Here is a tiny trained network, its code and every weight. The questions are about switching its units off for an input and a class, where a switched-off unit gives its printed mean instead of its output.

import numpy as np


def w(rows, s, z=0):
    codes = np.array(rows[::2]) - 128.0
    scale = np.full(codes.shape[1], s)
    scale[-1] = z or s
    return codes * scale


def f(y):
    return np.maximum(y, 0)


def log_softmax(a):
    a = a - a.max(-1, keepdims=True)
    return a - np.log(np.exp(a).sum(-1, keepdims=True))


def net(x, mask):
    res = np.array(x, float).reshape(1, 7) / 4 @ E
    y = f(res @ A[0][:, :-1].T + A[0][:, -1])
    res = res + np.where(mask, y, B[0][:, -1]) @ B[0][:, :-1]
    return log_softmax(res[-1] @ U[:, :-1].T + U[:, -1])


A, B = {}, {}
E = w([
[155,157,162,118],'x0',
[65,64,53,110],'x1',
[139,123,137,133],'x2',
[1,159,194,211],'x3',
[131,127,143,123],'x4',
[69,104,90,141],'x5',
[244,39,220,172],'x6',
],0.0049)
A[0] = w([
[88,158,191,154,182],'n1',
[121,205,81,110,182],'n2',
[56,53,137,142,100],'n3',
[180,101,107,118,143],'n4',
[92,180,141,97,30],'n5',
[144,138,123,115,4],'n6',
[134,168,138,168,90],'n7',
[153,189,147,140,78],'n8',
[166,142,120,99,75],'n9',
[144,42,144,168,141],'n10',
[251,71,172,119,249],'n11',
[83,130,155,183,122],'n12',
[89,143,170,189,42],'n13',
],0.013,0.003)
B[0] = w([
[175,2,60,71,189],'n1',
[74,66,206,150,171],'n2',
[180,102,65,136,174],'n3',
[128,109,47,86,172],'n4',
[116,89,151,131,147],'n5',
[193,140,109,155,129],'n6',
[77,11,64,108,145],'n7',
[163,70,112,140,149],'n8',
[120,129,60,124,148],'n9',
[54,49,157,178,179],'n10',
[51,68,64,150,255],'n11',
[184,82,89,110,176],'n12',
[139,124,49,36,168],'n13',
],0.0075,0.0095)
U = w([
[175,107,121,141,205],'0',
[109,121,164,150,238],'1',
[213,134,61,113,155],'2',
[139,136,141,184,216],'3',
[53,99,211,209,104],'4',
[195,147,98,140,128],'5',
[164,163,94,205,121],'6',
[188,255,220,196,1],'7',
],0.0073,0.0036)

Each question gives the input, the list of numbers given to net, and the class t.
The units are the neurons (one row each of A and B). Each row of codes is followed by its name. A weight is (code - 128) times the scale printed after its matrix; where a second scale follows, it is the last column's (A, B and U).
mask holds one flag per neuron, in row order. A switched-off neuron (its flag False) gives its mean, the last column of its row in B, instead of its output. The means were averaged over made-up inputs and are rounded, as every weight is.
A unit's drop is (log p(t) with every unit on - log p(t) with that unit switched off) / (log p(t) with every unit on - log p(t) with every unit switched off).
The circuit of an input: a set's keep is (log p(t) with only the set's units on - log p(t) with every unit switched off) / (log p(t) with every unit on - log p(t) with every unit switched off). Starting from the 12 units with the biggest drops (on a tie, the unit counted first), units are removed one at a time, each time the one whose removal leaves the highest keep (on an exact tie, the one counted first), for as long as the keep stays at least 0.8.
units of the circuit, in order: the units of the circuit, biggest drop first
unit that matters most: the unit with the biggest drop
k most important neurons: the k neurons with the biggest drops, biggest first
drop when u is switched off: that unit's drop, to one decimal
input [5,1,7,0,0,3,-8], class 4: units of the circuit, in order : [n2, n13]
input [5,2,0,-5,-1,5,7], class 4: units of the circuit, in order : [n10, n11]
input [5,-3,7,-2,7,0,8], class 4: 2 most important neurons : [n11, n10]
input [-6,1,-2,-3,-2,3,-6], class 4: units of the circuit, in order : [n2, n1]
input [-7,-6,-4,7,-7,6,0], class 2: units of the circuit, in order : [n13, n1, n12]
input [-5,-2,5,-4,7,4,8], class 4: unit that matters most : n10
input [4,-1,-5,7,-4,-2,-4], class 2: units of the circuit, in order : [n1, n13]
input [7,1,-5,8,-4,0,-3], class 2: 4 most important neurons : [n1, n13, n12, n10]
input [6,-3,1,-7,7,-2,8], class 4: 2 most important neurons : [n11, n10]
input [-8,-1,-3,8,6,8,6], class 2: 2 most important neurons : [n13, n3]
input [-6,6,6,1,7,-3,8], class 4: drop when n10 is switched off : 0.7
input [-6,2,2,7,-1,1,-5], class 2: drop when n4 is switched off : -0.1
input [3,-4,5,6,1,5,2], class 2: drop when n2 is switched off : 0.1
input [3,-5,7,-4,6,-7,-8], class 4: most important neuron : [n2]
